Below are the code and all the weights of a small trained network. Each question names an input and a class and asks about switching units off, where a switched-off unit gives its printed mean instead of its output.

import numpy as np


def w(rows, s, z=0):
    codes = np.array(rows[::2]) - 128.0
    scale = np.full(codes.shape[1], s)
    scale[-1] = z or s
    return codes * scale


def f(y):
    return y / 2 * (1 + np.tanh(0.7978845608 * (y + 0.044715 * y**3)))


def log_softmax(a):
    a = a - a.max(-1, keepdims=True)
    return a - np.log(np.exp(a).sum(-1, keepdims=True))


def net(x, mask):
    res = np.array(x, float).reshape(1, 8) / 4 @ E
    y = f(res @ A[0][:, :-1].T + A[0][:, -1])
    res = res + np.where(mask, y, B[0][:, -1]) @ B[0][:, :-1]
    return log_softmax(res[-1] @ U[:, :-1].T + U[:, -1])


A, B = {}, {}
E = w([
[65,122,118,81,123],'x0',
[3,98,38,254,94],'x1',
[169,140,116,151,138],'x2',
[140,133,122,134,128],'x3',
[85,128,122,100,126],'x4',
[108,40,234,125,60],'x5',
[203,20,56,112,183],'x6',
[133,126,134,126,123],'x7',
],0.007)
A[0] = w([
[106,99,114,152,120,17],'neuron 1',
[151,145,164,94,197,35],'neuron 2',
[182,118,156,27,167,97],'neuron 3',
[149,43,77,105,199,122],'neuron 4',
[148,177,71,114,161,119],'neuron 5',
[85,133,135,200,122,41],'neuron 6',
[131,51,92,113,214,84],'neuron 7',
[128,139,87,109,149,59],'neuron 8',
[124,76,50,185,80,47],'neuron 9',
[129,217,133,129,101,94],'neuron 10',
[78,172,183,142,148,102],'neuron 11',
[134,52,99,107,169,124],'neuron 12',
[123,131,4,119,95,65],'neuron 13',
[122,213,60,119,213,195],'neuron 14',
[95,131,98,173,142,2],'neuron 15',
],0.011,0.0041)
B[0] = w([
[180,73,64,67,108,135],'neuron 1',
[251,152,87,31,45,161],'neuron 2',
[167,114,24,206,25,228],'neuron 3',
[186,213,178,227,224,213],'neuron 4',
[94,18,162,115,96,183],'neuron 5',
[154,134,27,94,182,178],'neuron 6',
[143,213,134,150,209,190],'neuron 7',
[121,97,94,77,160,136],'neuron 8',
[171,122,79,17,93,207],'neuron 9',
[194,171,175,89,177,174],'neuron 10',
[167,185,137,135,194,176],'neuron 11',
[120,174,157,197,172,182],'neuron 12',
[167,108,152,89,69,201],'neuron 13',
[144,24,254,175,128,255],'neuron 14',
[179,153,73,41,113,157],'neuron 15',
],0.007,0.0075)
U = w([
[85,250,149,123,189,224],'0',
[146,101,30,15,42,4],'1',
[53,3,199,163,62,213],'2',
[68,134,139,159,87,208],'3',
[76,65,141,157,77,126],'4',
[67,121,147,154,87,153],'5',
],0.0071,0.0034)

Each question gives the input, the list of numbers given to net, and the class t.
The units are the neurons (one row each of A and B). Each row of codes is followed by its name. A weight is (code - 128) times the scale printed after its matrix; where a second scale follows, it is the last column's (A, B and U).
mask holds one flag per neuron, in row order. A switched-off neuron (its flag False) gives its mean, the last column of its row in B, instead of its output. The means were averaged over made-up inputs and are rounded, as every weight is.
A unit's drop is (log p(t) with every unit on - log p(t) with that unit switched off) / (log p(t) with every unit on - log p(t) with every unit switched off).
The circuit of an input: a set's keep is (log p(t) with only the set's units on - log p(t) with every unit switched off) / (log p(t) with every unit on - log p(t) with every unit switched off). Starting from the 12 units with the biggest drops (on a tie, the unit counted first), units are removed one at a time, each time the one whose removal leaves the highest keep (on an exact tie, the one counted first), for as long as the keep stays at least 0.8.
circuit, biggest first: the units of the circuit, biggest drop first
k most important neurons: the k neurons with the biggest drops, biggest first
drop when u is switched off: that unit's drop, to one decimal
input [-7,2,-6,-6,-8,-5,6,4], class 0: circuit, biggest first : (neuron 4)
input [-4,-8,5,-1,2,-2,-3,1], class 1: circuit, biggest first : (neuron 2; neuron 3)
input [-4,3,-4,-7,8,-8,2,1], class 2: 2 most important neurons : (neuron 14; neuron 5)
input [7,-2,3,6,-1,-8,-3,-4], class 2: circuit, biggest first : (neuron 14; neuron 5)
input [-5,-7,8,-7,-8,-6,-3,2], class 4: circuit, biggest first : (neuron 14; neuron 5)
input [0,5,1,6,-2,2,7,-2], class 0: circuit, biggest first : (neuron 4; neuron 7)
input [-6,-8,-7,-6,-4,-7,-4,-1], class 1: 3 most important neurons : (neuron 2; neuron 3; neuron 4)
input [3,6,4,-2,-4,-5,7,-6], class 0: 3 most important neurons : (neuron 4; neuron 7; neuron 12)
input [0,4,-4,-3,-4,0,-5,4], class 0: circuit, biggest first : (neuron 14; neuron 3)
input [4,-6,2,-6,-6,-2,-3,-5], class 1: 4 most important neurons : (neuron 2; neuron 4; neuron 3; neuron 12)
input [-6,-8,-1,-3,8,-2,-6,-8], class 1: 3 most important neurons : (neuron 2; neuron 3; neuron 4)
input [7,8,5,1,8,6,4,6], class 1: circuit, biggest first : (neuron 9; neuron 14)
input [7,8,1,-7,4,-7,2,1], class 1: 3 most important neurons : (neuron 9; neuron 15; neuron 13)
input [-7,8,1,-2,1,5,6,0], class 1: circuit, biggest first : (neuron 9)
input [-8,8,-4,-8,-6,-8,1,6], class 1: 2 most important neurons : (neuron 9; neuron 15)
input [-4,-7,8,-2,-6,-7,4,-8], class 3: 2 most important neurons : (neuron 4; neuron 14)
input [2,0,-8,-2,3,-8,7,7], class 2: 3 most important neurons : (neuron 14; neuron 5; neuron 13)
input [4,6,-5,-2,8,-5,8,2], class 0: 4 most important neurons : (neuron 4; neuron 7; neuron 12; neuron 3)
input [-5,-7,-4,5,5,3,8,4], class 0: drop when neuron 4 is switched off : 0.9
input [8,-3,-3,3,-6,-8,4,-4], class 2: drop when neuron 5 is switched off : 0.3
input [3,-1,-5,-2,5,-6,5,-4], class 2: circuit, biggest first : (neuron 14)
